Here is a tiny trained network, its code and every weight. The questions are about switching its units off for an input and a class, where a switched-off unit gives its printed mean instead of its output.

import numpy as np


def w(rows, s, z=0):
    codes = np.array(rows[::2]) - 128.0
    scale = np.full(codes.shape[1], s)
    scale[-1] = z or s
    return codes * scale


def norm(h):
    return h / np.sqrt((h * h).mean(-1, keepdims=True) + 1e-5)


def f(y):
    return np.maximum(y, 0)


def log_softmax(a):
    a = a - a.max(-1, keepdims=True)
    return a - np.log(np.exp(a).sum(-1, keepdims=True))


def net(x, mask):
    res = np.array(x, float).reshape(1, 5) / 4 @ E
    u = 0
    for l in range(3):
        y = f(norm(res) @ A[l][:, :-1].T + A[l][:, -1])
        res = res + np.where(mask[u : u + 8], y, B[l][:, -1]) @ B[l][:, :-1]
        u += 8
    return log_softmax(norm(res)[-1] @ U[:, :-1].T + U[:, -1])


A, B = {}, {}
E = w([
[39,137,183,84,42,241,206,113,75,115],'x0',
[14,176,115,40,134,107,85,75,223,126],'x1',
[160,203,225,140,110,77,255,203,142,185],'x2',
[45,209,75,124,152,7,186,149,50,77],'x3',
[176,114,108,44,191,150,157,132,89,181],'x4',
],0.0082)
A[0] = w([
[167,130,120,128,158,81,139,142,228,147,27],'L0N0',
[104,157,153,51,134,93,133,116,240,153,24],'L0N1',
[182,137,185,139,131,106,170,140,174,149,67],'L0N2',
[176,126,128,13,175,122,157,139,130,182,8],'L0N3',
[112,145,164,110,140,62,161,152,172,150,103],'L0N4',
[120,137,173,96,96,133,179,148,192,148,93],'L0N5',
[95,139,160,222,58,95,119,136,210,115,1],'L0N6',
[175,121,190,127,116,167,120,138,250,169,32],'L0N7',
],0.02,0.0096)
B[0] = w([
[111,150,222,104,118,111,65,121,133,165,208],'L0N0',
[42,69,104,198,106,124,128,211,188,87,249],'L0N1',
[144,169,93,184,104,148,108,113,95,171,212],'L0N2',
[130,164,143,143,234,172,138,103,68,59,210],'L0N3',
[126,181,75,139,107,91,135,102,116,143,229],'L0N4',
[107,168,127,123,99,176,130,108,125,154,230],'L0N5',
[123,161,138,138,251,174,144,115,61,69,224],'L0N6',
[217,72,106,51,132,118,180,109,181,137,255],'L0N7',
],0.024,0.0087)
A[1] = w([
[167,134,151,150,164,38,83,156,141,149,32],'L1N0',
[117,141,200,82,116,96,124,130,141,110,71],'L1N1',
[84,150,206,86,85,177,185,139,131,142,57],'L1N2',
[101,179,111,108,134,5,196,143,106,107,63],'L1N3',
[204,105,159,215,124,116,176,190,80,161,24],'L1N4',
[131,180,148,147,108,114,175,134,154,183,36],'L1N5',
[129,97,90,112,135,122,59,96,139,111,3],'L1N6',
[139,148,154,135,183,130,152,129,123,91,43],'L1N7',
],0.028,0.0027)
B[1] = w([
[61,135,226,62,82,133,109,88,65,124,197],'L1N0',
[111,103,115,163,64,142,173,107,88,135,141],'L1N1',
[109,127,248,115,137,53,54,121,98,144,194],'L1N2',
[250,59,154,72,149,199,155,129,199,158,239],'L1N3',
[20,117,112,146,138,130,121,194,248,86,198],'L1N4',
[132,108,38,133,48,129,67,109,57,104,180],'L1N5',
[154,216,74,174,104,157,142,144,118,156,208],'L1N6',
[129,92,131,161,148,86,141,119,49,101,246],'L1N7',
],0.018,0.013)
A[2] = w([
[156,186,126,151,137,24,159,152,130,172,96],'L2N0',
[162,130,136,158,126,17,185,147,111,165,51],'L2N1',
[162,128,143,141,118,4,189,185,117,172,93],'L2N2',
[136,140,126,158,123,30,166,160,127,159,45],'L2N3',
[132,137,183,140,101,19,158,125,107,179,67],'L2N4',
[151,141,136,151,115,13,206,130,138,182,101],'L2N5',
[137,133,137,140,114,17,174,136,120,147,2],'L2N6',
[123,132,116,127,117,7,186,159,129,149,23],'L2N7',
],0.031,0.0041)
B[2] = w([
[183,144,40,157,110,33,216,158,69,123,146],'L2N0',
[96,55,87,198,123,63,156,174,109,113,143],'L2N1',
[191,199,118,197,130,24,133,117,60,167,139],'L2N2',
[143,59,106,106,94,75,124,101,111,88,134],'L2N3',
[84,147,126,49,111,36,157,109,107,183,254],'L2N4',
[182,115,152,251,186,170,96,60,187,82,133],'L2N5',
[176,171,142,71,69,237,159,103,165,104,138],'L2N6',
[70,151,217,113,75,223,116,184,92,118,135],'L2N7',
],0.014,0.0053)
U = w([
[136,149,145,154,250,164,158,107,64,68,126],'0',
[246,36,134,71,107,152,161,121,195,176,137],'1',
[29,96,105,169,111,105,127,205,219,95,136],'2',
[91,154,219,80,90,94,81,90,83,170,123],'3',
[166,218,37,183,77,142,123,107,92,179,66],'4',
[138,96,110,156,134,82,179,112,121,139,253],'5',
],0.013,0.0031)

Each question gives the input, the list of numbers given to net, and the class t.
The units are the neurons (one row each of A and B). Each row of codes is followed by its name. A weight is (code - 128) times the scale printed after its matrix; where a second scale follows, it is the last column's (A, B and U).
mask holds one flag per neuron, layer by layer. A switched-off neuron (its flag False) gives its mean, the last column of its row in B, instead of its output. The means were averaged over made-up inputs and are rounded, as every weight is.
A unit's drop is (log p(t) with every unit on - log p(t) with that unit switched off) / (log p(t) with every unit on - log p(t) with every unit switched off).
The circuit of an input: a set's keep is (log p(t) with only the set's units on - log p(t) with every unit switched off) / (log p(t) with every unit on - log p(t) with every unit switched off). Starting from the 12 units with the biggest drops (on a tie, the unit counted first), units are removed one at a time, each time the one whose removal leaves the highest keep (on an exact tie, the one counted first), for as long as the keep stays at least 0.8.
circuit, biggest first: the units of the circuit, biggest drop first
k most important neurons: the k neurons with the biggest drops, biggest first
top k neurons in layer l: the k neurons of layer l with the biggest drops, biggest first
input [6,6,-4,-7,-6], class 1: circuit, biggest first -> [L0N7]
input [7,-8,-4,2,0], class 2: 3 most important neurons -> [L1N4, L0N5, L0N0]
input [7,-8,-2,0,-4], class 2: 2 most important neurons -> [L1N4, L0N5]
input [3,-2,8,7,2], class 4: 3 most important neurons -> [L0N2, L1N5, L0N5]
input [-7,7,-8,0,-7], class 4: top 3 neurons in layer 1 -> [L1N6, L1N4, L1N2]
input [-4,-1,5,-8,8], class 0: 2 most important neurons -> [L0N3, L1N3]
input [5,-3,-1,6,5], class 1: 4 most important neurons -> [L1N3, L0N6, L0N5, L0N0]
input [7,4,-2,-7,-6], class 1: 3 most important neurons -> [L0N7, L0N0, L0N3]
input [-4,-1,-8,-3,5], class 4: 2 most important neurons -> [L1N6, L0N6]
input [2,-7,-1,7,-4], class 1: 3 most important neurons -> [L1N3, L0N2, L0N1]
input [1,7,-3,7,-8], class 0: 2 most important neurons -> [L0N6, L0N7]
input [7,-6,2,6,-1], class 3: top 4 neurons in layer 0 -> [L0N4, L0N2, L0N1, L0N7]
input [4,5,-8,8,1], class 1: circuit, biggest first -> [L1N3, L0N5]
input [-8,0,3,3,6], class 3: 3 most important neurons -> [L0N0, L1N0, L0N6]
input [-6,2,1,-1,-1], class 3: circuit, biggest first -> [L0N0]
input [-6,-6,-5,8,7], class 1: top 2 neurons in layer 0 -> [L0N6, L0N0]
input [0,3,4,8,-7], class 1: top 3 neurons in layer 0 -> [L0N4, L0N3, L0N2]
input [5,3,8,6,2], class 4: 4 most important neurons -> [L0N4, L0N5, L1N5, L0N7]
input [-5,-5,-2,-5,-1], class 1: top 2 neurons in layer 0 -> [L0N7, L0N1]
input [6,8,2,3,0], class 2: circuit, biggest first -> [L0N1]
input [3,8,5,5,-8], class 0: top 2 neurons in layer 1 -> [L1N4, L1N3]
input [-4,8,2,8,-6], class 1: top 2 neurons in layer 0 -> [L0N4, L0N3]
